Below is a small trained network, with its code and all its weights. Each question gives an input and a class and asks what happens when units are switched off, that is, made to give their printed mean instead of their output.

import numpy as np


def w(rows, s, z=0):
    codes = np.array(rows[::2]) - 128.0
    scale = np.full(codes.shape[1], s)
    scale[-1] = z or s
    return codes * scale


def f(y):
    return np.maximum(y, 0)


def log_softmax(a):
    a = a - a.max(-1, keepdims=True)
    return a - np.log(np.exp(a).sum(-1, keepdims=True))


def net(x, mask):
    res = np.array(x, float).reshape(1, 4) / 4 @ E
    y = f(res @ A[0][:, :-1].T + A[0][:, -1])
    res = res + np.where(mask, y, B[0][:, -1]) @ B[0][:, :-1]
    return log_softmax(res[-1] @ U[:, :-1].T + U[:, -1])


A, B = {}, {}
E = w([
[219,207,22,174,145,118],'x0',
[27,199,123,235,35,173],'x1',
[231,146,188,97,45,239],'x2',
[179,85,142,162,16,1],'x3',
],0.0085)
A[0] = w([
[215,28,124,43,216,92,166],'neuron 1',
[50,199,104,175,69,126,143],'neuron 2',
[114,68,178,80,151,120,142],'neuron 3',
[186,216,37,178,132,107,101],'neuron 4',
[47,115,210,86,121,139,102],'neuron 5',
[45,107,95,180,203,53,3],'neuron 6',
[198,158,43,104,155,102,114],'neuron 7',
[152,100,196,112,80,176,67],'neuron 8',
[81,80,203,114,107,132,99],'neuron 9',
[95,53,173,106,134,120,121],'neuron 10',
[37,69,194,105,87,118,99],'neuron 11',
[72,133,178,105,187,201,108],'neuron 12',
[187,79,161,155,52,58,93],'neuron 13',
[60,177,131,237,65,156,129],'neuron 14',
[86,215,85,116,231,230,64],'neuron 15',
[55,135,148,168,61,143,119],'neuron 16',
[134,102,178,146,79,83,58],'neuron 17',
[161,92,149,183,64,32,80],'neuron 18',
[174,74,128,55,176,78,78],'neuron 19',
[219,171,180,84,64,230,26],'neuron 20',
[149,147,162,172,94,180,77],'neuron 21',
[91,124,110,142,116,5,107],'neuron 22',
[52,182,127,175,86,137,134],'neuron 23',
[33,152,93,121,234,115,101],'neuron 24',
[152,113,127,194,49,38,116],'neuron 25',
[179,211,62,167,141,127,127],'neuron 26',
],0.011,0.0043)
B[0] = w([
[63,226,163,1,172,167,253],'neuron 1',
[88,199,136,47,153,119,210],'neuron 2',
[70,126,60,126,95,67,185],'neuron 3',
[53,64,35,160,53,42,206],'neuron 4',
[99,68,47,158,84,77,184],'neuron 5',
[252,216,174,184,120,52,199],'neuron 6',
[42,104,47,104,51,59,187],'neuron 7',
[185,141,167,160,80,59,178],'neuron 8',
[101,101,81,168,74,85,176],'neuron 9',
[96,103,52,136,103,69,177],'neuron 10',
[63,73,26,162,53,36,190],'neuron 11',
[110,33,144,183,181,206,191],'neuron 12',
[134,66,193,142,152,221,199],'neuron 13',
[64,199,158,25,157,121,224],'neuron 14',
[109,12,194,191,170,254,223],'neuron 15',
[96,179,124,61,183,122,188],'neuron 16',
[111,73,154,163,170,156,164],'neuron 17',
[108,61,190,167,160,210,199],'neuron 18',
[63,183,182,42,125,137,200],'neuron 19',
[240,200,204,222,111,27,223],'neuron 20',
[161,164,186,118,114,78,167],'neuron 21',
[243,162,182,218,146,134,197],'neuron 22',
[68,194,160,46,170,132,199],'neuron 23',
[253,148,189,204,148,100,205],'neuron 24',
[120,67,155,166,166,235,205],'neuron 25',
[54,60,51,161,56,65,197],'neuron 26',
],0.0094,0.015)
U = w([
[52,204,153,8,158,130,187],'0',
[53,77,41,148,72,65,60],'1',
[117,53,180,166,169,229,3],'2',
[231,199,185,175,127,60,163],'3',
],0.017,0.0038)

Each question gives the input, the list of numbers given to net, and the class t.
The units are the neurons (one row each of A and B). Each row of codes is followed by its name. A weight is (code - 128) times the scale printed after its matrix; where a second scale follows, it is the last column's (A, B and U).
mask holds one flag per neuron, in row order. A switched-off neuron (its flag False) gives its mean, the last column of its row in B, instead of its output. The means were averaged over made-up inputs and are rounded, as every weight is.
A unit's drop is (log p(t) with every unit on - log p(t) with that unit switched off) / (log p(t) with every unit on - log p(t) with every unit switched off).
The circuit of an input: a set's keep is (log p(t) with only the set's units on - log p(t) with every unit switched off) / (log p(t) with every unit on - log p(t) with every unit switched off). Starting from the 12 units with the biggest drops (on a tie, the unit counted first), units are removed one at a time, each time the one whose removal leaves the highest keep (on an exact tie, the one counted first), for as long as the keep stays at least 0.8.
circuit, biggest first: the units of the circuit, biggest drop first
most important unit: the unit with the biggest drop
top k neurons: the k neurons with the biggest drops, biggest first
drop when u is switched off: that unit's drop, to one decimal
input [4,-4,0,2], class 0: top 3 neurons => (neuron 1; neuron 11; neuron 5)
input [-1,-6,3,-8], class 2: most important unit => neuron 15
input [2,6,3,-7], class 2: top 2 neurons => (neuron 15; neuron 1)
input [-2,6,-6,0], class 0: top 2 neurons => (neuron 14; neuron 20)
input [-6,-2,4,-7], class 2: top 2 neurons => (neuron 12; neuron 15)
input [5,6,-7,-1], class 3: top 4 neurons => (neuron 6; neuron 24; neuron 1; neuron 22)
input [-7,0,-8,-8], class 2: top 3 neurons => (neuron 15; neuron 12; neuron 24)
input [5,-7,-7,7], class 0: top 3 neurons => (neuron 1; neuron 19; neuron 15)
input [-1,-4,-5,-5], class 2: top 4 neurons => (neuron 15; neuron 20; neuron 12; neuron 24)
input [2,6,-7,1], class 3: top 2 neurons => (neuron 6; neuron 22)
input [8,-7,-3,-8], class 1: top 2 neurons => (neuron 7; neuron 4)
input [-7,7,-7,5], class 0: top 2 neurons => (neuron 14; neuron 23)
input [1,6,-7,6], class 3: top 4 neurons => (neuron 22; neuron 6; neuron 1; neuron 15)
input [6,4,8,-4], class 3: circuit, biggest first => (neuron 20)
input [-1,7,6,-8], class 2: top 3 neurons => (neuron 15; neuron 12; neuron 1)
input [8,3,5,8], class 1: top 2 neurons => (neuron 4; neuron 26)
input [4,-3,8,-5], class 3: drop when neuron 20 is switched off => 3.9
input [1,6,8,-5], class 3: drop when neuron 20 is switched off => 3.3
input [6,3,-3,7], class 2: drop when neuron 2 is switched off => 0.0
input [5,5,-7,4], class 3: most important unit => neuron 22
input [7,-4,-3,8], class 2: drop when neuron 22 is switched off => 0.2
